<75>: [127 128 125 103 132 149]
<61>: [ 77  76  91 121  77 117]
<131>: [ 97  78  78 157  91 104]
<10>: [115 139 106 116 139 116]
<132>: [170  78 107 106 134 113]
miss <75>: [125 127 132 149 103]  [128]
miss <131>: [104  91 157  78  78]  [97]
miss <132>: [113  78 170 106 134]  [107]

<122>: [111 140 110 127 135 129 122 126 121  99 132 111 108]
<33>: [150 114 121 131 127 137 138 131 132 155 133 160 167]
<65>: [111 140 139 127 135 129 122 109 121  99 132 108 108]
miss <122>: [132  99 121 111 110 129 140 135 127 108 111 126]  [122]
miss <122>: [122 110 121 126  99 140 111 111 108 127 135 129]  [132]
miss <65>: [109 108 127 122  99 140 108 111 129 121 132 139]  [135]
miss <33>: [133 167 137 132 131 160 127 131 155 150 121 114]  [138]

<13>: [129 128 123 125 145 130 130 125 132 115 134 124 120 128 128 130 128 128
 125 128 122 128 140 128 123 131 128 126 128 119 132 133 130 128 128 126
 139 128 134 119 121 140 119 129 133]
<93>: [131 124 128 130 127 128 132 127 129 129 132 128 133 128 130 128 126 125
 128 128 129 124 128 130 123 134 128 128 128 125 124 128 129 124 124 128
 130 128 130 125 124 127 128 134 128]
<87>: [126 132 128 135 122 128 127 128 130 128 126 128 125 124 133 127 131 130
 131 127 128 125 131 128 127 128 127 127 125 127 129 129 128 128 127 130
 125 128 128 129 124 128 132 125 125]
<196>: [126 126 133 124 127 126 127 128 127 127 124 125 124 123 131 131 128 128
 131 125 126 128 128 125 125 121 124 129 128 130 128 123 126 129 128 132
 128 127 127 132 127 128 128 125 128]
<171>: [118 128 171 128 117 109 116 146 128  93 107 121 146 156 130 166 120  96
 101 133 154 135 165 118 128 156 111 116 142 128 129 128 151 140 141 122
 176 156 105 138 140 131 149 136  90]
<58>: [128 128 129 129 127 129 125 130 125 127 130 129 129 126 134 129 130 131
 128 132 132 131 130 125 122 128 130 125 128 128 129 122 134 127 135 128
 122 130 130 127 128 131 130 128 131]
<184>: [128 126 133 125 124 132 132 128 127 131 135 133 128 130 128 126 127 130
 124 127 128 130 126 123 125 128 132 130 126 124 128 128 128 125 123 130
 134 126 135 128 130 128 126 125 131]
<29>: [128 125 131 128 129 131 126 128 128 128 128 129 129 122 127 127 126 129
 129 127 124 126 135 130 131 131 130 129 127 128 132 128 123 128 125 129
 132 130 126 126 125 126 126 126 120]
<164>: [128 128 130 126 128 127 125 130 128 128 125 130 126 129 130 129 126 126
 125 128 131 127 128 131 124 128 128 127 132 126 128 128 128 129 132 129
 126 131 126 125 128 130 129 124 130]
<31>: [131 128 128 130 126 129 128 132 128 126 131 128 126 130 128 128 131 124
 124 124 126 127 127 126 126 126 128 128 126 124 130 131 131 128 132 129
 127 129 128 126 127 128 132 124 125]
<28>: [119 125 131 128 137 133 119 128 126 146 127 132 139 128 122 133 123 137
 122 128 128 127 128 126 142 122 106 119 135 116 117 118 128 127 128 119
 123 126 119 128 128 129 122 120 121]
asked: [128 128 129 129 127 129 125 130 125 127 130 129 129 126 134 129 130 131
 128 132 132 131 130 125 122 128 130 125 128 128 129 122 134 127 135 128
 122 130 130 127 128 131 130 128 131]  <58>
miss <29>: [123 128 129 132 122 129 131 131 128 131 128 125 128 125 129 126 127 131
 130 128 128 128 125 126 126 130 126 126 128 130 129 129 127 132 129 124
 128 127 126 135 127 126 129 126]  [120]
asked: [129 128 123 125 145 130 130 125 132 115 134 124 120 128 128 130 128 128
 125 128 122 128 140 128 123 131 128 126 128 119 132 133 130 128 128 126
 139 128 134 119 121 140 119 129 133]  <13>
asked: [131 124 128 130 127 128 132 127 129 129 132 128 133 128 130 128 126 125
 128 128 129 124 128 130 123 134 128 128 128 125 124 128 129 124 124 128
 130 128 130 125 124 127 128 134 128]  <93>
miss <28>: [119 120 122 128 106 128 122 128 119 128 116 126 133 142 128 123 119 128
 128 139 128 123 131 122 119 137 119 126 128 126 117 135 127 128 127 132
 129 121 146 133 137 125 127 122]  [118]
miss <93>: [128 129 134 124 132 131 128 128 128 128 124 125 130 129 128 128 125 133
 124 128 129 130 127 128 129 130 132 128 127 124 130 125 128 124 128 128
 134 126 128 130 128 124 128 127]  [123]

<48>: [154 133 158 170 144 148 142 142 123 121]
<113>: [127 131 114 174 163 141 126 140 165 130]
<50>: [133 115 113 125 136 134 106 132 142 122]
<142>: [135 140 138 113 134 114 149 123 131 140]
<55>: [118 136 117 125 124 132 134 130 131 156]
<114>: [111 112 155 154 104 111 158 128 107 138]
miss <50>: [134 132 142 122 113 125 136 106 115]  [133]
miss <142>: [149 123 131 138 135 140 114 113 140]  [134]
miss <55>: [118 125 156 136 132 117 130 131 134]  [124]

<115>: [ 79  95 110  80 127  96  81]
<59>: [140  97 135 130 171 129  96]
<6>: [ 83 154  87 131 125 128  88]
miss <59>: [ 96 129 130  97 171 135]  [140]
miss <115>: [ 81  80 110  96 127  95]  [79]
miss <59>: [171 129  96 135 140 130]  [97]
miss <115>: [ 79  81 110  96  80 127]  [95]
miss <59>: [129 130 171  97 135 140]  [96]
miss <59>: [ 97 129 140 135 171 130]  [96]
miss <6>: [154 131  87 128  83 125]  [88]

